Here is a tiny trained network, its code and every weight. The questions are about switching its units off for an input and a target symbol, where a switched-off unit gives its printed mean instead of its output.

import numpy as np


def w(rows, s, z=0):
    codes = np.array(rows[::2]) - 128.0
    scale = np.full(codes.shape[1], s)
    scale[-1] = z or s
    return codes * scale


def f(y):
    return np.maximum(y, 0)


def softmax(a):
    e = np.exp(a - a.max(-1, keepdims=True))
    return e / e.sum(-1, keepdims=True)


def log_softmax(a):
    a = a - a.max(-1, keepdims=True)
    return a - np.log(np.exp(a).sum(-1, keepdims=True))


def net(x, mask):
    ids = ['ΓΔΘΣΨΩβζηλμπτφ'.index(c) for c in x.split()]
    T = len(ids)
    res = E[ids] + P[:T]
    u = 0
    for l in range(3):
        r = res
        for j in range(2):
            rows = slice(2 * j, 2 * j + 2)
            q, k, v = (r @ M[l][rows].T for M in (Q, K, V))
            z = softmax(np.where(np.tri(T) > 0, q @ k.T / 2**0.5, -1e9)) @ v
            o = O[l][rows]
            res = res + np.where(mask[u + j], z, o[:, -1]) @ o[:, :-1]
        u += 2
        y = f(res @ A[l][:, :-1].T + A[l][:, -1])
        res = res + np.where(mask[u : u + 4], y, B[l][:, -1]) @ B[l][:, :-1]
        u += 4
    return log_softmax(res[-1] @ U[:, :-1].T + U[:, -1])


Q, K, V, O, A, B = {}, {}, {}, {}, {}, {}
E = w([
[57,107,151],'Γ',
[222,164,105],'Δ',
[163,53,39],'Θ',
[4,118,96],'Σ',
[100,78,119],'Ψ',
[151,146,163],'Ω',
[208,90,210],'β',
[138,165,69],'ζ',
[181,92,54],'η',
[89,68,125],'λ',
[99,78,118],'μ',
[98,152,177],'π',
[119,78,53],'τ',
[80,58,30],'φ',
],0.022)
P = w([
[57,111,254],'0',
[59,107,224],'1',
[65,102,191],'2',
[64,95,178],'3',
[71,84,141],'4',
[69,82,119],'5',
[76,82,96],'6',
[81,79,71],'7',
[82,76,47],'8',
[85,76,23],'9',
[66,89,23],'10',
],0.0057)
Q[0] = w([
[239,254,187],'0.h1',
[135,198,140],'0.h1',
[78,106,74],'0.h2',
[146,88,75],'0.h2',
],0.01)
K[0] = w([
[95,97,248],'0.h1',
[64,109,145],'0.h1',
[120,97,72],'0.h2',
[189,133,83],'0.h2',
],0.013)
V[0] = w([
[167,120,33],'0.h1',
[76,222,115],'0.h1',
[173,156,29],'0.h2',
[253,191,97],'0.h2',
],0.0071)
O[0] = w([
[144,102,255,210],'0.h1',
[121,194,90,42],'0.h1',
[108,145,132,129],'0.h2',
[130,142,86,2],'0.h2',
],0.013,0.0067)
A[0] = w([
[211,100,243,183],'0.n1',
[159,45,149,194],'0.n2',
[181,11,99,160],'0.n3',
[92,66,190,254],'0.n4',
],0.011,0.0045)
B[0] = w([
[179,255,118,211],'0.n1',
[96,221,16,209],'0.n2',
[100,181,47,193],'0.n3',
[27,122,102,251],'0.n4',
],0.0077,0.025)
Q[1] = w([
[178,162,195],'1.h1',
[5,221,144],'1.h1',
[84,147,165],'1.h2',
[120,177,129],'1.h2',
],0.012)
K[1] = w([
[1,247,176],'1.h1',
[203,39,150],'1.h1',
[134,164,147],'1.h2',
[229,93,170],'1.h2',
],0.0066)
V[1] = w([
[14,217,156],'1.h1',
[177,172,76],'1.h1',
[173,2,98],'1.h2',
[124,138,168],'1.h2',
],0.0062)
O[1] = w([
[217,3,68,228],'1.h1',
[139,140,66,179],'1.h1',
[165,41,31,9],'1.h2',
[94,195,109,104],'1.h2',
],0.0026,0.012)
A[1] = w([
[129,29,25,85],'1.n1',
[112,127,49,181],'1.n2',
[101,123,76,255],'1.n3',
[254,110,109,145],'1.n4',
],0.0079,0.0077)
B[1] = w([
[2,160,39,159],'1.n1',
[94,150,238,238],'1.n2',
[141,94,232,254],'1.n3',
[177,21,96,138],'1.n4',
],0.0082,0.019)
Q[2] = w([
[37,67,213],'2.h1',
[121,254,136],'2.h1',
[171,91,191],'2.h2',
[155,79,39],'2.h2',
],0.0082)
K[2] = w([
[30,156,127],'2.h1',
[97,227,2],'2.h1',
[160,115,145],'2.h2',
[138,127,244],'2.h2',
],0.0085)
V[2] = w([
[143,32,55],'2.h1',
[3,71,185],'2.h1',
[79,196,17],'2.h2',
[165,137,155],'2.h2',
],0.0047)
O[2] = w([
[3,166,88,55],'2.h1',
[248,100,193,253],'2.h1',
[116,241,183,186],'2.h2',
[114,160,155,97],'2.h2',
],0.0054,0.019)
A[2] = w([
[110,156,148,161],'2.n1',
[206,158,81,254],'2.n2',
[247,148,82,110],'2.n3',
[133,124,92,123],'2.n4',
],0.016,0.0085)
B[2] = w([
[199,80,2,252],'2.n1',
[142,19,63,156],'2.n2',
[53,141,62,149],'2.n3',
[74,88,211,131],'2.n4',
],0.0082,0.019)
U = w([
[128,113,92,69],'Γ',
[9,127,78,52],'Δ',
[126,123,116,149],'Θ',
[126,127,109,231],'Σ',
[143,125,146,249],'Ψ',
[103,42,165,87],'Ω',
[253,142,173,120],'β',
[110,106,87,123],'ζ',
[114,72,57,85],'η',
[223,66,124,253],'λ',
[99,114,93,89],'μ',
[97,225,82,86],'π',
[202,132,98,177],'τ',
[159,126,47,30],'φ',
],0.012,0.0062)

Each question gives the input, a string of symbols that net reads in full, and the target symbol t.
The units are the heads (2 rows each of Q, K, V and O) and the neurons (one row each of A and B). Each row of codes is followed by its name. A weight is (code - 128) times the scale printed after its matrix; where a second scale follows, it is the last column's (O, A, B and U).
mask holds one flag per unit, layer by layer, with each layer's heads first. A switched-off unit (its flag False) gives its mean, the last column of its rows in O or B, instead of its output. The means were averaged over made-up inputs and are rounded, as every weight is.
A unit's drop is (log p(t) with every unit on - log p(t) with that unit switched off) / (log p(t) with every unit on - log p(t) with every unit switched off).
The circuit of an input: a set's keep is (log p(t) with only the set's units on - log p(t) with every unit switched off) / (log p(t) with every unit on - log p(t) with every unit switched off). Starting from the 12 units with the biggest drops (on a tie, the unit counted first), units are removed one at a time, each time the one whose removal leaves the highest keep (on an exact tie, the one counted first), for as long as the keep stays at least 0.8.
units of the circuit, in order: the units of the circuit, biggest drop first
most important unit: the unit with the biggest drop
top k neurons: the k neurons with the biggest drops, biggest first
top k neurons in layer l: the k neurons of layer l with the biggest drops, biggest first
heads that matter: for each layer, one digit per head in row order, 1 if its drop is at least 0.15 and else 0, layers parted by /
input Θ Σ μ, target π: most important unit : 0.n1
input λ Θ Ψ, target π: top 4 neurons : (0.n1, 0.n2, 0.n3, 0.n4)
input λ φ β φ Θ λ Θ λ Ω μ, target π: units of the circuit, in order : (0.h1, 0.n2, 0.n1)
input Γ Γ Γ η Γ Γ Θ λ, target π: units of the circuit, in order : (0.h1, 0.n1, 0.n2)
input Γ Γ μ φ Γ Γ Σ Ψ, target β: top 2 neurons : (1.n1, 0.n1)
input Γ Δ Γ Θ π Δ β, target φ: top 3 neurons : (2.n2, 0.n4, 2.n3)
input η β Ψ π, target β: top 3 neurons in layer 0 : (0.n4, 0.n1, 0.n2)
input λ Θ λ, target π: units of the circuit, in order : (0.n1, 0.n2, 0.h1)
input τ Γ Γ Γ Θ Γ Γ Σ Σ Θ Δ, target η: units of the circuit, in order : (0.n4, 2.n2, 2.n3)
input φ Γ Γ Σ τ Δ φ μ λ π Ω, target λ: top 4 neurons : (0.n1, 0.n4, 2.n2, 1.n2)
input Γ Ω Γ Δ Δ Γ ζ φ, target Δ: heads that matter : 00 / 01 / 00
input Δ λ φ λ Γ Σ Ω φ μ, target β: heads that matter : 00 / 00 / 10
input Ψ ζ Γ Θ φ, target Δ: top 3 neurons : (1.n1, 0.n1, 0.n3)
input η Γ Θ Γ Ψ, target π: most important unit : 0.n3
input λ Γ Γ Θ Γ τ Σ Θ λ Γ Γ, target π: units of the circuit, in order : (0.h1, 0.n1, 0.n2)
input Σ Ω Ψ λ, target Δ: units of the circuit, in order : (0.h1, 0.n1)
input τ Γ β Γ Θ Γ Ω λ Γ, target π: heads that matter : 10 / 10 / 00
input Σ ζ τ Θ Γ ζ λ φ μ, target β: heads that matter : 10 / 00 / 10
input Γ λ β Θ λ Σ φ λ ζ, target λ: top 4 neurons : (1.n2, 0.n1, 0.n4, 2.n2)
input λ φ φ Γ Γ λ, target β: top 2 neurons : (1.n1, 0.n1)
input Δ Ψ φ λ Γ η Γ Θ Ψ Θ, target π: top neuron : (0.n3)
input Ω λ λ Δ Δ Θ φ Γ, target β: units of the circuit, in order : (1.n1, 0.n1, 0.h1)
input Γ φ ζ Γ Γ φ Σ μ β Γ, target β: heads that matter : 00 / 00 / 10
input Ψ Γ Γ β φ μ π, target β: top 3 neurons : (0.n1, 2.n1, 1.n1)
input φ μ Γ β, target φ: top 2 neurons : (2.n2, 0.n1)
input Γ φ λ Ω Δ Δ, target η: top 2 neurons : (0.n4, 2.n2)
input λ Γ Γ λ, target Δ: top 2 neurons : (1.n1, 0.n1)
